Below are the code and all the weights of a small trained network. Each question names an input and a class and asks about switching units off, where a switched-off unit gives its printed mean instead of its output.

import numpy as np


def w(rows, s, z=0):
    codes = np.array(rows[::2]) - 128.0
    scale = np.full(codes.shape[1], s)
    scale[-1] = z or s
    return codes * scale


def f(y):
    return np.maximum(y, 0)


def log_softmax(a):
    a = a - a.max(-1, keepdims=True)
    return a - np.log(np.exp(a).sum(-1, keepdims=True))


def net(x, mask):
    res = np.array(x, float).reshape(1, 7) / 4 @ E
    y = f(res @ A[0][:, :-1].T + A[0][:, -1])
    res = res + np.where(mask, y, B[0][:, -1]) @ B[0][:, :-1]
    return log_softmax(res[-1] @ U[:, :-1].T + U[:, -1])


A, B = {}, {}
E = w([
[145,26,219,90,180],'x0',
[214,166,182,129,106],'x1',
[121,60,32,124,50],'x2',
[33,122,165,101,108],'x3',
[138,35,37,89,220],'x4',
[111,115,107,228,177],'x5',
[159,50,162,186,2],'x6',
],0.0088)
A[0] = w([
[35,117,114,109,118,255],'N0',
[148,114,157,123,63,173],'N1',
[192,166,190,106,98,194],'N2',
[164,206,85,148,148,235],'N3',
[68,123,208,78,136,178],'N4',
[61,153,133,245,106,151],'N5',
[136,205,153,133,181,111],'N6',
],0.011,0.003)
B[0] = w([
[12,165,106,52,133,240],'N0',
[112,108,154,139,42,210],'N1',
[246,134,198,195,97,229],'N2',
[186,137,9,58,94,227],'N3',
[54,171,253,129,216,233],'N4',
[69,253,32,222,78,254],'N5',
[223,189,119,35,223,217],'N6',
],0.0076,0.0084)
U = w([
[194,143,220,175,184,12],'0',
[147,123,142,142,11,128],'1',
[145,174,75,109,96,5],'2',
[206,196,85,86,190,2],'3',
[54,155,177,90,181,69],'4',
[77,177,77,211,110,100],'5',
[156,28,119,182,156,211],'6',
[155,100,57,70,127,227],'7',
],0.011,0.005)

Each question gives the input, the list of numbers given to net, and the class t.
The units are the neurons (one row each of A and B). Each row of codes is followed by its name. A weight is (code - 128) times the scale printed after its matrix; where a second scale follows, it is the last column's (A, B and U).
mask holds one flag per neuron, in row order. A switched-off neuron (its flag False) gives its mean, the last column of its row in B, instead of its output. The means were averaged over made-up inputs and are rounded, as every weight is.
A unit's drop is (log p(t) with every unit on - log p(t) with that unit switched off) / (log p(t) with every unit on - log p(t) with every unit switched off).
The circuit of an input: a set's keep is (log p(t) with only the set's units on - log p(t) with every unit switched off) / (log p(t) with every unit on - log p(t) with every unit switched off). Starting from all 7 units, units are removed one at a time, each time the one whose removal leaves the highest keep (on an exact tie, the one counted first), for as long as the keep stays at least 0.8.
units of the circuit, in order: the units of the circuit, biggest drop first
most important unit: the unit with the biggest drop
top k neurons: the k neurons with the biggest drops, biggest first
drop when u is switched off: that unit's drop, to one decimal
input [4,-5,8,-2,-8,4,3], class 5: top 2 neurons	[N5, N2]
input [7,6,8,2,5,-6,3], class 1: units of the circuit, in order	[N1]
input [-8,-1,-1,8,7,-7,4], class 4: top 3 neurons	[N0, N3, N5]
input [4,7,6,-1,-4,-1,-4], class 0: top 2 neurons	[N5, N2]
input [3,7,-1,8,3,-6,4], class 0: units of the circuit, in order	[N4, N2]
input [7,-6,2,2,3,0,6], class 4: top 2 neurons	[N0, N2]
input [-3,4,-2,6,-1,1,-4], class 3: top 3 neurons	[N6, N3, N1]
input [6,6,-6,4,-2,-7,8], class 0: top 2 neurons	[N4, N2]
input [4,7,7,-6,-6,4,-3], class 1: top 2 neurons	[N4, N6]
input [7,-2,6,-4,-6,8,5], class 5: top 3 neurons	[N5, N2, N3]
input [-7,-3,-2,-8,5,-8,-2], class 7: drop when N2 is switched off	0.3
input [-5,3,-6,2,-3,7,-3], class 3: drop when N6 is switched off	1.2
input [2,-5,-7,-2,1,-8,4], class 0: drop when N0 is switched off	0.2
input [8,-3,6,-7,-8,-3,-8], class 0: most important unit	N0
